Below is a small trained network, with its code and all its weights. Each question gives an input and a class and asks what happens when units are switched off, that is, made to give their printed mean instead of their output.

import numpy as np


def w(rows, s, z=0):
    codes = np.array(rows[::2]) - 128.0
    scale = np.full(codes.shape[1], s)
    scale[-1] = z or s
    return codes * scale


def f(y):
    return np.maximum(y, 0)


def log_softmax(a):
    a = a - a.max(-1, keepdims=True)
    return a - np.log(np.exp(a).sum(-1, keepdims=True))


def net(x, mask):
    res = np.array(x, float).reshape(1, 5) / 4 @ E
    y = f(res @ A[0][:, :-1].T + A[0][:, -1])
    res = res + np.where(mask, y, B[0][:, -1]) @ B[0][:, :-1]
    return log_softmax(res[-1] @ U[:, :-1].T + U[:, -1])


A, B = {}, {}
E = w([
[74,185,189,176,113,190,114,192,196,58,157,95],'x0',
[153,148,88,137,228,204,37,130,121,85,137,91],'x1',
[101,87,104,111,90,146,32,209,183,249,87,137],'x2',
[165,47,88,223,63,134,71,84,182,52,133,152],'x3',
[73,120,110,212,144,118,151,52,136,195,167,76],'x4',
],0.011)
A[0] = w([
[129,223,134,68,181,73,172,149,97,189,140,104,143],'N0',
[152,88,78,91,142,114,150,66,71,125,65,172,49],'N1',
[254,108,49,151,122,68,117,105,128,148,109,106,44],'N2',
[194,115,129,64,101,182,155,143,124,99,131,177,86],'N3',
[108,46,32,134,110,124,126,102,82,100,99,134,95],'N4',
[156,125,103,142,121,132,165,84,129,72,162,162,81],'N5',
[95,131,130,177,143,111,125,49,129,174,144,68,29],'N6',
[101,56,81,108,117,112,66,179,202,163,70,126,114],'N7',
[115,85,173,130,68,58,226,134,196,117,98,175,155],'N8',
[70,103,110,206,128,166,170,64,81,155,186,97,120],'N9',
[86,121,206,172,57,181,89,131,178,53,162,127,190],'N10',
[95,182,127,105,182,81,159,111,78,96,111,114,106],'N11',
[86,111,96,164,143,112,120,70,119,176,176,80,68],'N12',
[167,125,45,120,250,200,64,98,148,76,106,100,157],'N13',
[159,87,117,142,121,132,150,116,113,127,98,167,198],'N14',
[119,85,71,46,113,100,85,84,113,155,119,151,87],'N15',
[143,116,109,174,108,90,116,88,139,65,142,171,139],'N16',
[166,115,139,63,132,83,99,139,119,82,123,186,67],'N17',
[173,95,104,129,160,132,162,128,81,159,120,146,3],'N18',
[207,174,141,105,91,115,84,151,113,70,81,157,110],'N19',
[114,116,168,127,137,161,150,98,67,71,135,176,14],'N20',
],0.01,0.0038)
B[0] = w([
[167,118,18,158,128,152,50,189,74,169,129,93,222],'N0',
[133,161,179,151,154,213,174,128,67,129,104,125,185],'N1',
[70,90,137,186,185,200,184,183,87,159,97,86,184],'N2',
[224,178,132,70,93,94,122,81,199,96,31,92,172],'N3',
[175,64,87,132,123,214,169,186,154,116,86,60,181],'N4',
[21,136,95,110,92,146,112,60,78,197,176,234,185],'N5',
[156,177,102,42,114,112,144,107,214,113,58,111,190],'N6',
[57,161,121,23,17,180,105,50,86,163,135,162,212],'N7',
[150,62,216,78,208,30,3,98,85,196,163,37,216],'N8',
[202,208,127,67,116,115,139,130,136,170,80,101,216],'N9',
[143,167,130,170,176,216,158,204,89,202,133,43,233],'N10',
[56,169,83,138,85,116,68,152,21,179,200,179,188],'N11',
[174,225,95,73,141,87,156,67,155,142,53,125,192],'N12',
[162,20,192,72,170,77,99,67,103,178,198,122,253],'N13',
[163,98,102,141,157,137,137,161,77,168,138,94,167],'N14',
[94,111,174,110,123,200,102,149,139,142,112,105,178],'N15',
[110,134,39,115,99,169,56,147,76,209,120,182,196],'N16',
[137,200,79,65,96,63,156,116,166,96,59,77,172],'N17',
[62,126,209,87,206,140,222,174,105,167,47,73,156],'N18',
[185,208,90,80,151,120,119,114,228,99,107,82,185],'N19',
[63,217,123,66,77,181,129,121,74,96,140,216,169],'N20',
],0.0074,0.017)
U = w([
[99,170,212,127,186,176,214,210,117,113,107,64,92],'0',
[42,166,141,68,27,108,91,57,101,135,121,254,64],'1',
[217,202,115,82,118,36,158,68,215,85,49,104,2],'2',
[183,48,209,103,176,7,68,59,110,122,162,106,118],'3',
[164,117,65,160,90,114,87,161,100,130,109,132,228],'4',
[166,137,141,147,119,87,129,134,118,118,108,133,162],'5',
],0.0088,0.0036)

Each question gives the input, the list of numbers given to net, and the class t.
The units are the neurons (one row each of A and B). Each row of codes is followed by its name. A weight is (code - 128) times the scale printed after its matrix; where a second scale follows, it is the last column's (A, B and U).
mask holds one flag per neuron, in row order. A switched-off neuron (its flag False) gives its mean, the last column of its row in B, instead of its output. The means were averaged over made-up inputs and are rounded, as every weight is.
A unit's drop is (log p(t) with every unit on - log p(t) with that unit switched off) / (log p(t) with every unit on - log p(t) with every unit switched off).
The circuit of an input: a set's keep is (log p(t) with only the set's units on - log p(t) with every unit switched off) / (log p(t) with every unit on - log p(t) with every unit switched off). Starting from the 12 units with the biggest drops (on a tie, the unit counted first), units are removed one at a time, each time the one whose removal leaves the highest keep (on an exact tie, the one counted first), for as long as the keep stays at least 0.8.
circuit, biggest first: the units of the circuit, biggest drop first
most important unit: the unit with the biggest drop
top k neurons: the k neurons with the biggest drops, biggest first
drop of u: that unit's drop, to one decimal
input [-4,3,0,-2,-3], class 0: top 3 neurons => (N8; N1; N18)
input [6,5,0,5,-4], class 0: circuit, biggest first => (N10)
input [-5,0,7,-8,8], class 2: top 2 neurons => (N12; N6)
input [1,2,-4,6,-6], class 2: top 2 neurons => (N19; N3)
input [-1,2,-4,-3,-4], class 1: top 2 neurons => (N11; N10)
input [4,-6,-5,8,3], class 4: circuit, biggest first => (N10; N16)
input [4,4,6,-5,4], class 1: top 2 neurons => (N7; N10)
input [2,-1,-6,-8,8], class 2: top 3 neurons => (N6; N9; N12)
input [-8,-6,-7,-4,-3], class 0: top 4 neurons => (N18; N1; N7; N13)
input [-1,-8,-4,-1,-8], class 2: top 4 neurons => (N17; N3; N13; N19)
input [5,-4,-2,-7,3], class 4: circuit, biggest first => (N0; N11)
input [-8,7,-1,7,5], class 0: circuit, biggest first => (N2; N1)
input [-6,6,-4,-7,0], class 4: top 4 neurons => (N0; N11; N8; N10)
input [-1,-6,-8,-4,-5], class 1: top 2 neurons => (N20; N11)
input [2,8,3,-4,-3], class 3: most important unit => N13
input [3,-3,4,-8,-7], class 4: top 4 neurons => (N0; N12; N6; N9)
input [-6,-1,8,1,-8], class 1: top 4 neurons => (N7; N15; N9; N10)
input [6,-8,-8,1,3], class 1: top 4 neurons => (N5; N20; N13; N16)
input [-5,5,-7,1,8], class 2: top 2 neurons => (N9; N6)
input [-7,8,4,0,-8], class 2: most important unit => N17
input [3,3,2,-4,-5], class 2: drop of N2 => 0.1
input [-8,-8,8,-3,6], class 0: drop of N16 => 0.1
input [4,-8,7,6,5], class 3: drop of N10 => 0.3
input [1,7,-3,2,3], class 3: drop of N13 => 1.4
